Below are the code and all the weights of a small trained network. Each question names an input and a class and asks about switching units off, where a switched-off unit gives its printed mean instead of its output.

import numpy as np


def w(rows, s, z=0):
    codes = np.array(rows[::2]) - 128.0
    scale = np.full(codes.shape[1], s)
    scale[-1] = z or s
    return codes * scale


def norm(h):
    return h / np.sqrt((h * h).mean(-1, keepdims=True) + 1e-5)


def f(y):
    return np.maximum(y, 0)


def log_softmax(a):
    a = a - a.max(-1, keepdims=True)
    return a - np.log(np.exp(a).sum(-1, keepdims=True))


def net(x, mask):
    res = np.array(x, float).reshape(1, 5) / 4 @ E
    u = 0
    for l in range(3):
        y = f(norm(res) @ A[l][:, :-1].T + A[l][:, -1])
        res = res + np.where(mask[u : u + 10], y, B[l][:, -1]) @ B[l][:, :-1]
        u += 10
    return log_softmax(norm(res)[-1] @ U[:, :-1].T + U[:, -1])


A, B = {}, {}
E = w([
[104,173,96,18,91,187],'x0',
[116,165,255,41,154,53],'x1',
[37,115,131,149,129,111],'x2',
[128,126,129,128,126,128],'x3',
[139,25,148,83,178,178],'x4',
],0.0085)
A[0] = w([
[197,152,101,111,108,101,92],'0.n1',
[87,156,173,162,87,128,103],'0.n2',
[156,118,133,67,34,167,70],'0.n3',
[159,86,79,185,143,84,120],'0.n4',
[232,132,142,162,145,109,58],'0.n5',
[154,155,135,120,123,94,132],'0.n6',
[249,147,101,102,155,113,2],'0.n7',
[150,122,153,128,151,75,96],'0.n8',
[121,143,164,84,85,145,89],'0.n9',
[154,133,159,90,143,110,79],'0.n10',
],0.012,0.0087)
B[0] = w([
[114,104,84,112,88,105,186],'0.n1',
[157,88,102,106,118,120,194],'0.n2',
[107,151,134,109,125,155,211],'0.n3',
[107,179,174,101,133,179,252],'0.n4',
[52,90,157,152,113,126,195],'0.n5',
[161,130,117,135,106,131,211],'0.n6',
[145,31,121,131,7,138,166],'0.n7',
[128,163,140,123,112,179,197],'0.n8',
[129,117,158,172,118,151,197],'0.n9',
[169,124,148,131,102,137,184],'0.n10',
],0.014,0.0043)
A[1] = w([
[144,113,60,161,169,135,51],'1.n1',
[156,107,170,169,143,83,150],'1.n2',
[151,149,121,182,232,97,31],'1.n3',
[66,44,136,92,157,129,40],'1.n4',
[121,111,54,97,122,145,130],'1.n5',
[9,119,105,139,154,97,2],'1.n6',
[161,165,169,141,131,175,129],'1.n7',
[31,107,131,136,145,85,29],'1.n8',
[161,61,131,87,156,108,92],'1.n9',
[126,125,146,74,174,45,117],'1.n10',
],0.012,0.0042)
B[1] = w([
[152,207,132,188,155,193,152],'1.n1',
[71,128,126,96,141,154,205],'1.n2',
[68,105,201,113,148,112,136],'1.n3',
[206,127,105,108,161,127,207],'1.n4',
[125,157,208,159,136,146,231],'1.n5',
[186,78,90,104,2,138,174],'1.n6',
[106,118,110,144,136,140,253],'1.n7',
[139,70,142,94,76,131,166],'1.n8',
[192,137,95,147,159,123,163],'1.n9',
[198,160,147,182,75,189,180],'1.n10',
],0.012,0.0044)
A[2] = w([
[156,146,238,66,124,45,96],'2.n1',
[226,83,171,132,33,114,146],'2.n2',
[132,197,134,173,136,81,115],'2.n3',
[152,149,152,199,171,102,134],'2.n4',
[82,161,118,180,95,61,154],'2.n5',
[38,62,175,188,160,57,119],'2.n6',
[200,75,115,133,222,163,106],'2.n7',
[109,205,58,9,106,177,3],'2.n8',
[137,178,62,139,58,28,135],'2.n9',
[101,213,175,68,126,209,141],'2.n10',
],0.011,0.0052)
B[2] = w([
[137,186,110,203,111,249,175],'2.n1',
[77,95,25,144,129,125,227],'2.n2',
[175,69,145,107,161,117,151],'2.n3',
[124,119,166,95,78,94,144],'2.n4',
[169,140,147,35,163,119,164],'2.n5',
[97,98,159,80,83,117,149],'2.n6',
[155,187,143,83,101,45,161],'2.n7',
[92,87,227,93,124,161,165],'2.n8',
[211,67,141,94,217,136,162],'2.n9',
[121,109,116,197,142,18,245],'2.n10',
],0.012)
U = w([
[142,90,112,136,119,101,251],'0',
[161,178,125,225,132,202,104],'1',
[151,43,88,85,36,182,98],'2',
[80,97,241,98,114,132,103],'3',
[225,123,123,62,190,113,122],'4',
[70,124,63,114,170,70,70],'5',
[31,248,69,16,203,163,37],'6',
],0.016,0.015)

Each question gives the input, the list of numbers given to net, and the class t.
The units are the neurons (one row each of A and B). Each row of codes is followed by its name. A weight is (code - 128) times the scale printed after its matrix; where a second scale follows, it is the last column's (A, B and U).
mask holds one flag per neuron, layer by layer. A switched-off neuron (its flag False) gives its mean, the last column of its row in B, instead of its output. The means were averaged over made-up inputs and are rounded, as every weight is.
A unit's drop is (log p(t) with every unit on - log p(t) with that unit switched off) / (log p(t) with every unit on - log p(t) with every unit switched off).
The circuit of an input: a set's keep is (log p(t) with only the set's units on - log p(t) with every unit switched off) / (log p(t) with every unit on - log p(t) with every unit switched off). Starting from the 12 units with the biggest drops (on a tie, the unit counted first), units are removed one at a time, each time the one whose removal leaves the highest keep (on an exact tie, the one counted first), for as long as the keep stays at least 0.8.
circuit, biggest first: the units of the circuit, biggest drop first
unit that matters most: the unit with the biggest drop
k most important neurons: the k neurons with the biggest drops, biggest first
k most important neurons of layer l: the k neurons of layer l with the biggest drops, biggest first
input [0,5,5,3,-3], class 1: unit that matters most => 2.n1
input [6,-5,-1,5,6], class 3: 3 most important neurons => (2.n2, 0.n3, 2.n8)
input [-5,-4,4,2,1], class 3: circuit, biggest first => (2.n2, 0.n4)
input [-8,-7,-8,-6,-3], class 2: circuit, biggest first => (2.n10, 2.n4)
input [-6,1,8,4,-4], class 2: circuit, biggest first => (1.n6, 2.n10)
input [0,2,2,1,4], class 4: 2 most important neurons of layer 1 => (1.n4, 1.n9)
input [-7,1,7,3,8], class 4: 2 most important neurons => (1.n4, 2.n7)
input [3,-7,8,-1,-5], class 2: circuit, biggest first => (1.n6, 2.n10)
input [8,-6,6,7,-3], class 3: circuit, biggest first => (2.n8, 2.n2)
input [6,-7,-6,-5,8], class 4: 3 most important neurons => (2.n7, 2.n1, 2.n2)
input [4,-8,7,2,-4], class 1: circuit, biggest first => (1.n5, 2.n2)
input [-4,4,2,-4,6], class 4: circuit, biggest first => (1.n4, 2.n7)
input [7,-4,0,-3,-3], class 3: 2 most important neurons => (2.n8, 2.n2)
input [-7,-2,-1,1,-7], class 3: most important neuron of layer 2 => (2.n2)
input [1,-7,-4,6,7], class 1: 2 most important neurons of layer 1 => (1.n1, 1.n5)
input [-5,-6,-7,-3,-8], class 4: 2 most important neurons => (2.n5, 2.n9)
input [7,-6,4,-1,-5], class 3: 3 most important neurons => (2.n8, 2.n2, 2.n1)
input [-5,-7,-1,2,3], class 1: 2 most important neurons of layer 2 => (2.n2, 2.n10)
input [-2,-7,6,5,2], class 1: 2 most important neurons => (0.n5, 2.n2)
input [7,2,2,-6,2], class 3: circuit, biggest first => (2.n8)
input [6,-6,-4,-5,2], class 1: 3 most important neurons => (1.n5, 0.n4, 1.n1)
input [-6,3,-5,0,8], class 4: 2 most important neurons => (1.n4, 1.n9)
input [-5,-2,-1,0,3], class 3: 3 most important neurons => (0.n4, 2.n2, 0.n5)
input [3,7,8,3,6], class 2: 2 most important neurons => (0.n4, 1.n8)
input [8,6,8,6,-2], class 2: 2 most important neurons of layer 2 => (2.n1, 2.n2)
